[128 = 0]

[150 102 166 104  98 130 157 124 159 191 127 156 143 110  63 124 117 156
 145 119 138 123 126 145 167 156 122 162 101 125  68 137 115 151 137 133
 115 114 103 127 144 145 140 132 131 148 114 111 143 122 146 140 144 126
 131  90 103 110 118 132  65 141 157 133 131 124 132 113 110 137 119 114
 127  75 117 146 136] : sb:U
[160 117 142 166 121 145 147 148 133 181 113 103 196 124  75 150 119 147
 140  84 176 104 136 139 157 168 158 164 139 175  29 113 160 116 109 152
 128 135 143 100 159 147 134 121  93 128 124  95 103 105 101 119 151 116
 145 129  73 100 153 123 103 130 154 113  91 146 149  99 131 142 142 120
 102  98 142 176 138] : mb:A
[139 117 135 189 130 121 147 135 140 169 132 115 212 115  68 149 127 150
 133  95 157 125 136 144 160 153 154 179 141 183  54  98 163 120 121 155
 134 143 154  80 161 133 122 110  89 158 114  91 115 135  81 125 142 103
 141 112  68 112 148 134 102 133 169 116  76 142 119  99 153 138 114 162
 132  94 132 173 141] : mb:K
[148 124 186  96 116 151 175 118 152 196 114 118 196  92  61 144 113 161
 121 111 133 121 157 141 171 162 132 162  75 154  96 144 143 141 118 131
 109 122 102 157 137 146 140 144 110 142  92  97 130 117 137 130 114 119
 138  90  99 124 115  86  59 124 159 131 110 128 143 106  96 125 118 152
 136  80 110 150 121] : sb:H
[134 125 119 165 115 107 146 134 130 144 122 114 164 122  98 148 133 141
 137 129 158 111 143 133 148 158 140 158 130 165  38 113 139 122 118 148
 115 116 131  94 127 131 123 105  95 134 145 112 122 105  95 127 153 106
 134 106  59 103 155 119 112 148 146 123  94 149 128 118 129 151 115 131
 128  91 123 144 123] : mb:A
[140 122 151 165 115 131 158 136 148 168 142  49 171 111  93 131 122 107
 136  97 153 118 147 152 159 166 150 166 132 165  24 109 168 129 116 141
 120 132 128 105 141 133 131 119  98 121 114 110 141 105  93 122 134 115
 137 110  89 119 130 125 117 130 144 110  90 147 127  92 133 141 117 146
 110 108 130 181 138] : mb:K
[143 122 148 180 114 128 143 136 143 156 122 119 182 122  93 143 116 140
 140 103 146 118 123 143 134 135 166 150 138 127  84 115 137 131 128 145
 127 156 144 115 156 148 139 109 103 135 119 103 112 118 111 111 126 116
 152 122  75 121 145 126 111 160 144 120  84 130 119  97 136 149 106 136
 114  96 124 164 135] : mb:E
[153 129 116  94 123 123 156 133 149 196 131 130 149 130  68 131 106 141
 152 110 140 119 134 154 131 175 124 161  98 136  69 137 130 156 131 128
  89 117 107 136 135 136 124 131 103 131 125 123 133 125 146 134 131 121
 123  90 103 116 160  99  77 131 151 142 143 140 122 113 103 134 125  97
 130  83   4 151 133] : sb:M
[130 127 146 162 105 134 169 136 137 153 136 129 205  97  78 146 120 150
 127  98 213 117 137 149 155 154 144 159 139 165  54 100 170 137 112 152
 124 137 141 107 130 150 136 116  99 132 112  90 133  71  95 121 137 103
 132 126  66 124 150 121 108 132 142 106  90 142 137 106 133 152 138 155
 118  93 115 170 129] : mb:K
[133 127 149  96 123 125 152 129 133 165 132 136 155 144  80 146 107 159
 117 116 118 144 124 137 144 159 122 129 103 148 115 128 149 146 143 129
 107 125 107 121 167 121 130 128 112 134  85 113 131 115 138 135 111 125
 156  87 110 136 112  96  89 157 139 133 124 112 126 115 108 104 124 139
 132  87 115 151 131] : sb:U
[137 128 151  93 117 110 132 109 146 191 124 148 140 115  62 144 115 154
 107 149 146 119 121 142 145 176 126 158  88 128  98 132 129 157 124 116
 105 112 115 134 142 131 125 138 122 157  95 115 134 121 137 128 117 104
 135  70 148 128 110  99  89 138 143 149 132 131 129 112 100 146 115 151
 141  87 112 115 143] : sb:H
[154 135 157  93 114 114 155 115 154 183 134 141 147 123  42 150 120 146
 132 110 141  98 129 155 152 171 125 185  97 142  76 149 146 141 130 137
  74 124 109 118 143 137 132 117  96 140 122 134 141 115 131 124 102 107
 145  91  77 123 118  79  72 146 151 132 131 117 139 116 111 138 117 117
 122  80 111 142 125] : sb:H
[130 124 127 169 105 122 143 133 114 165 111 128 201 119  73 143 125 133
 149 101 155 130 127 154 166 158 161 160 125 163  57 122 157 129 122 157
 133 165 143 107 155 201 120 128 108 131 126 100 119 105  96 116 130 126
 143 107  88 119 148 158 106 124 155 119  91 135 119  98 134 143 119 125
 119  98 120 165 135] : mb:E
[146 124 138 173 118 133 141 138 131 170 122 124 178 124  72 145 117 147
 148 103 158 101 139 150 150 160 170 178 104 145  37 122 145 112 121 152
 128 142 125 124 172 142 132 118  91 138 134 107 120 118 109 121 140 105
 143  81  72 127 152 117  96 123 149 135 105 136 121  96 116 152 127 126
 107 106 138 157 126] : mb:A
[148 132 224 114 107 119 163 130 156 189 136 134 161 112  49 148 110 153
 141 119 141 117 116 146 148 170 139 173  62 155  82 129 127 138 104 143
 103 114  86 128 143 139 134 134 113 135 118 116 119 108 143 122 137 121
 148  50  85 130 118  89  41 136 137 128 101 121 135 114 109 125 117 122
 142  74 151 150 129] : sb:M
[155 131 170 112 105 159 164 129 158 189 133 140 155 128  34 143 105 152
 150 104 147 121 137 149 150 183 130 168  98 147  22 148 145 132 148 137
 100 102  84 116 160 152 129 132  94 134 113 110 121 113 128 128 134 116
 133  95  96 116 128 101  73 121 151 100 138 123 126 105 118 144 111  88
 111  62 110 143 126] : sb:M
[119 137 147 175 116 137 138 137 120 133 138 117 154 111  74 141 122 155
 134  98 150 127 145 158 150 149 148 161 123 159  86 106  35 119 109 159
 118 134 143  92 165 132 141 113 107 140 111 121 129  92  91 132 132 102
 133 112  73 135 153 167 112  99 167 110  78 171 141 122 167 136 112 171
 115  97 125 157 133] : mb:K
[171 120 167 106 112 142 190 125 208 187 128 122 150 128  73 142 114 160
 154 127 152 113 120 119 144 182  76 166  85 140  70 132 132 131 139 117
 122 130 103 120 145 141 115 124 115 139 120 102 124 118 252 130 156 125
 144 122 105 115 120 105  73 126 135 150 176 130 133 137 106 137 113 121
 130  88 128 155 154] : sb:M
[169 111 157 105 120 124 148 118 159 198 115 123 162 144  64 135 107 156
 142 130 136 123 166 139 138 162 127 179  75 130  87 125 134 159 126 132
 115 127  99 145 165 150 126 147 100 134  96 115 129 119 133 133 151 126
 144  72  98 104 126 104  68 107 150 155 125 151 127 113 108 150 109 109
 130  93  93 157 135] : sb:M
[154 137 146 164 112 130 140 131 143 156 127 128 175 129  83 128 118 136
 134 111 153 117 128 165 155 159 195 158 133 152  42 126 173 133  99 148
 117 132 132 115 181 128 120 107  96 131 133 112 121 126  91 129 153 108
 133 102  93 133 157 133 114 126 150 114 107 146 109  94 124 135 138 113
 136 104 112 162 127] : mb:K
[141 137 153 101 106  99 156 119 168 187 139 155 172 129  47 142 124 147
 134 114 150 124 136 141 166 153 119 154  98 150  59 139 160 135 126 121
 112  97 101 106 137 144 130 127 104 145 107 119 140 124 132 142 119 117
 129  84 116 102 114 102  87 130 149 127 129 117 134 130  96 129 116 117
 136  79 119 143 128] : sb:U
[151  94 158  85 111 125 133 120 152 186 117 133 139 137  43 145 114 144
 150 123 135 122 127 130 156 166 125 158  89 140  79 141 148 142 126 127
 116 130 102 141 130 155 112 140  98 138 104 111 126 134 151 123 141 124
 158  97 109  93 115  88  36 116 163 131 151 122 139 123  94 128 108 117
 119  72 118 153 134] : sb:M
[140 146 159 172 129 133 157 135 152 185 127 120 184 125  87 176 128 142
 134 107 135 113 148 144 156 150 154 171 119 164  83 128 153 128 106 151
 128 151 146  97 143   4 130  93  98 142 114 105  98 129  96 126 138 103
 204 115  77 110 142 123  96 125 180 108  85 146 135 113 146 151 127 165
 129  80 134 178 126] : mb:K
